Below are the code and all the weights of a small trained network. Each question names an input and a class and asks about switching units off, where a switched-off unit gives its printed mean instead of its output.

import numpy as np


def w(rows, s, z=0):
    codes = np.array(rows[::2]) - 128.0
    scale = np.full(codes.shape[1], s)
    scale[-1] = z or s
    return codes * scale


def f(y):
    return y / 2 * (1 + np.tanh(0.7978845608 * (y + 0.044715 * y**3)))


def log_softmax(a):
    a = a - a.max(-1, keepdims=True)
    return a - np.log(np.exp(a).sum(-1, keepdims=True))


def net(x, mask):
    res = np.array(x, float).reshape(1, 7) / 4 @ E
    y = f(res @ A[0][:, :-1].T + A[0][:, -1])
    res = res + np.where(mask, y, B[0][:, -1]) @ B[0][:, :-1]
    return log_softmax(res[-1] @ U[:, :-1].T + U[:, -1])


A, B = {}, {}
E = w([
[160,112,111,204,128,52,156,192],'x0',
[116,119,97,153,190,66,109,87],'x1',
[177,155,129,75,253,177,54,150],'x2',
[100,235,26,142,96,103,91,59],'x3',
[104,90,121,113,111,112,125,189],'x4',
[4,151,85,102,151,195,92,173],'x5',
[158,207,157,167,189,94,201,165],'x6',
],0.0045)
A[0] = w([
[89,25,115,128,158,115,50,73,119],'n0',
[141,125,136,135,142,126,144,135,167],'n1',
[199,178,108,116,94,126,87,44,157],'n2',
[117,164,126,140,164,149,125,130,176],'n3',
[123,140,128,134,119,123,132,140,127],'n4',
[118,122,132,123,128,140,139,112,118],'n5',
[131,138,132,136,132,125,139,135,158],'n6',
[157,94,150,122,150,135,123,146,168],'n7',
[148,80,151,112,63,44,180,118,204],'n8',
[144,126,114,134,120,124,109,132,120],'n9',
[149,121,139,136,146,130,145,138,167],'n10',
[95,139,142,60,174,198,117,153,123],'n11',
[155,96,91,107,124,133,19,210,152],'n12',
[105,109,134,127,124,153,151,96,134],'n13',
[127,131,138,123,138,115,150,124,253],'n14',
[127,127,128,128,127,130,128,127,93],'n15',
[106,106,137,110,77,161,141,130,132],'n16',
[118,150,126,141,119,117,135,145,175],'n17',
[123,140,128,137,123,123,134,139,161],'n18',
[150,136,121,137,121,126,121,104,125],'n19',
[154,149,136,151,133,134,151,158,147],'n20',
[121,126,130,129,129,129,142,120,211],'n21',
[58,212,81,159,107,73,127,159,129],'n22',
[240,113,175,144,204,127,173,216,140],'n23',
[153,146,127,131,115,122,129,92,147],'n24',
[94,141,146,55,187,225,97,164,129],'n25',
[170,26,156,81,106,79,140,148,152],'n26',
[128,117,121,126,130,127,107,119,121],'n27',
[119,100,137,104,2,204,126,183,130],'n28',
[93,155,111,140,119,92,130,156,151],'n29',
[132,128,130,124,131,122,127,135,202],'n30',
[130,126,127,128,128,132,128,124,81],'n31',
[100,101,130,134,131,124,129,116,134],'n32',
[144,130,103,132,122,126,78,141,147],'n33',
[130,135,115,115,140,144,88,152,124],'n34',
[129,124,130,129,126,123,126,134,138],'n35',
[116,126,137,131,132,123,149,114,240],'n36',
[131,129,127,128,129,129,130,130,112],'n37',
[119,126,133,113,133,132,141,122,110],'n38',
[141,128,120,132,125,127,119,122,109],'n39',
[106,94,136,104,57,173,134,135,126],'n40',
],0.012,0.0031)
B[0] = w([
[132,72,109,140,175,196,133,187,179],'n0',
[141,112,116,131,99,127,126,127,145],'n1',
[193,175,173,117,46,197,130,84,181],'n2',
[146,94,120,129,61,185,141,117,158],'n3',
[120,122,122,129,136,107,123,127,129],'n4',
[140,140,137,129,140,123,129,130,129],'n5',
[138,112,121,127,105,131,120,131,138],'n6',
[120,117,91,130,84,122,129,129,165],'n7',
[131,138,96,132,12,92,131,104,208],'n8',
[106,135,130,119,127,127,131,129,126],'n9',
[135,111,114,131,96,115,127,128,150],'n10',
[88,177,147,118,118,188,124,95,206],'n11',
[55,130,94,121,82,202,132,100,179],'n12',
[174,131,144,127,136,138,131,131,141],'n13',
[226,84,107,136,28,253,116,127,167],'n14',
[111,139,131,126,146,102,129,130,121],'n15',
[173,104,142,130,162,111,128,145,159],'n16',
[153,95,109,128,93,160,118,131,144],'n17',
[145,109,116,128,110,144,120,127,137],'n18',
[116,155,141,115,119,112,128,129,131],'n19',
[125,106,116,133,118,90,121,139,149],'n20',
[195,103,118,131,85,201,121,120,151],'n21',
[68,55,57,142,80,127,136,151,188],'n22',
[184,60,77,156,56,48,134,158,254],'n23',
[141,151,143,118,90,134,127,122,141],'n24',
[71,188,143,113,100,208,128,88,237],'n25',
[96,100,75,147,55,77,134,118,199],'n26',
[120,126,133,130,135,153,144,142,129],'n27',
[214,61,119,144,175,127,123,177,206],'n28',
[130,87,101,130,110,145,122,140,149],'n29',
[167,107,113,132,90,188,121,122,148],'n30',
[104,144,134,126,152,93,130,131,119],'n31',
[147,105,137,126,135,130,128,132,136],'n32',
[121,119,128,128,103,198,143,126,138],'n33',
[78,148,129,132,135,133,145,116,143],'n34',
[127,124,121,127,125,128,124,127,131],'n35',
[227,92,113,133,52,240,116,122,162],'n36',
[116,133,129,127,135,110,126,129,125],'n37',
[128,142,132,128,139,119,120,125,127],'n38',
[105,144,135,120,137,107,132,132,124],'n39',
[172,98,141,137,181,96,132,159,174],'n40',
],0.025,0.0072)
U = w([
[74,115,109,122,166,157,120,153,92],'0',
[168,50,60,184,102,44,139,178,211],'1',
[77,162,169,108,175,23,128,127,6],'2',
[74,177,146,117,213,9,130,116,25],'3',
[189,143,246,110,221,128,108,158,87],'4',
[92,254,175,76,86,158,127,22,181],'5',
[75,184,167,119,190,13,124,127,28],'6',
[87,203,159,122,176,45,126,129,37],'7',
],0.0059,0.0011)

Each question gives the input, the list of numbers given to net, and the class t.
The units are the neurons (one row each of A and B). Each row of codes is followed by its name. A weight is (code - 128) times the scale printed after its matrix; where a second scale follows, it is the last column's (A, B and U).
mask holds one flag per neuron, in row order. A switched-off neuron (its flag False) gives its mean, the last column of its row in B, instead of its output. The means were averaged over made-up inputs and are rounded, as every weight is.
A unit's drop is (log p(t) with every unit on - log p(t) with that unit switched off) / (log p(t) with every unit on - log p(t) with every unit switched off).
The circuit of an input: a set's keep is (log p(t) with only the set's units on - log p(t) with every unit switched off) / (log p(t) with every unit on - log p(t) with every unit switched off). Starting from the 12 units with the biggest drops (on a tie, the unit counted first), units are removed one at a time, each time the one whose removal leaves the highest keep (on an exact tie, the one counted first), for as long as the keep stays at least 0.8.
circuit, biggest first: the units of the circuit, biggest drop first
most important unit: the unit with the biggest drop
top k neurons: the k neurons with the biggest drops, biggest first
drop of u: that unit's drop, to one decimal
input [3,-7,0,-7,5,8,-7], class 0: most important unit : n12
input [-1,-4,5,-5,7,6,-3], class 5: top 2 neurons : (n25 n11)
input [1,0,0,-6,4,8,2], class 5: top 2 neurons : (n25 n11)
input [-1,2,1,-5,-6,1,-6], class 0: circuit, biggest first : (n0 n23)
input [-4,4,-6,7,-8,5,-4], class 0: top 2 neurons : (n23 n22)
input [1,-1,3,-3,-2,-1,-5], class 0: circuit, biggest first : (n23 n8 n12)
input [-6,-7,-5,8,-2,-3,4], class 5: top 3 neurons : (n2 n23 n26)
input [3,4,5,6,7,-4,-8], class 0: top 3 neurons : (n0 n25 n11)
input [4,-7,3,8,-3,3,-1], class 5: top 2 neurons : (n23 n2)
input [-5,8,1,2,-4,-3,-5], class 4: top 2 neurons : (n0 n25)
input [-6,8,0,-6,-1,-1,-6], class 0: top 2 neurons : (n0 n23)
input [1,8,6,6,3,-2,-5], class 0: top 2 neurons : (n0 n25)
input [1,-4,-3,2,-6,5,-8], class 4: top 3 neurons : (n23 n26 n8)
input [-6,-2,0,5,2,7,0], class 5: most important unit : n25
input [3,2,4,4,2,6,-6], class 0: drop of n0 : 0.6
input [-7,-3,-4,-7,7,6,7], class 0: drop of n28 : 0.7
input [1,-7,1,2,2,6,8], class 0: drop of n2 : 0.1
